Look-ups in named tables: a row name and a column name give one cell, copied from the table.

suk
|  | rorifuf | vebezaf | kupek | pek | givufur | lubasab | pizo | kalefi | doni |
|---|---|---|---|---|---|---|---|---|---|
| fil | 60.9 | 69.3 | 68.9 | 63.9 | 56.1 | 61.4 | 45.7 | 61.6 | 73.3 |
| mub | 62.3 | 65.8 | 75.6 | 59.3 | 74.7 | 59.1 | 63.0 | 69.7 | 58.3 |
| lefadaf | 63.9 | 69.1 | 64.5 | 73.4 | 62.4 | 64.3 | 81.7 | 58.6 | 80.7 |
| sib | 67.7 | 55.4 | 46.6 | 58.3 | 54.6 | 60.8 | 63.7 | 58.3 | 30.9 |
| lizuneg | 61.5 | 73.4 | 64.6 | 58.2 | 51.3 | 66.3 | 88.7 | 67.3 | 65.5 |
| rut | 64.6 | 56.9 | 65.8 | 60.3 | 67.3 | 60.5 | 53.4 | 66.4 | 43.9 |
| giku | 57.6 | 45.6 | 40.3 | 67.2 | 61.6 | 52.0 | 88.1 | 55.5 | 35.3 |
| nud | 57.1 | 73.3 | 70.4 | 51.9 | 59.6 | 63.4 | 27.4 | 55.6 | 53.3 |
| buronet | 56.1 | 58.6 | 76.2 | 53.2 | 66.2 | 60.7 | 63.1 | 55.3 | 62.8 |
| nutopop | 60.7 | 64.7 | 39.9 | 72.9 | 59.7 | 55.9 | 9.8 | 59.6 | 54.5 |
| vumazos | 61.9 | 64.1 | 58.8 | 66.2 | 63.8 | 56.9 | 47.6 | 65.9 | 57.3 |
| tugadeg | 69.7 | 59.2 | 69.1 | 55.6 | 60.9 | 68.6 | 41.9 | 77.8 | 50.6 |
| bebe | 66.3 | 46.3 | 52.9 | 62.3 | 58.9 | 61.0 | 68.2 | 63.5 | 76.2 |
| mube | 55.6 | 65.4 | 59.3 | 55.2 | 62.3 | 65.0 | 68.6 | 64.2 | 78.2 |

What is the givufur of mube in suk?
62.3
What is the pek of fil in suk?
63.9
What is the pizo of nutopop in suk?
9.8
What is the kalefi of mub in suk?
69.7
What is the givufur of lizuneg in suk?
51.3
What is the doni of vumazos in suk?
57.3
What is the pizo of mube in suk?
68.6
What is the pek of vumazos in suk?
66.2
What is the doni of giku in suk?
35.3
What is the givufur of nud in suk?
59.6
What is the rorifuf of bebe in suk?
66.3

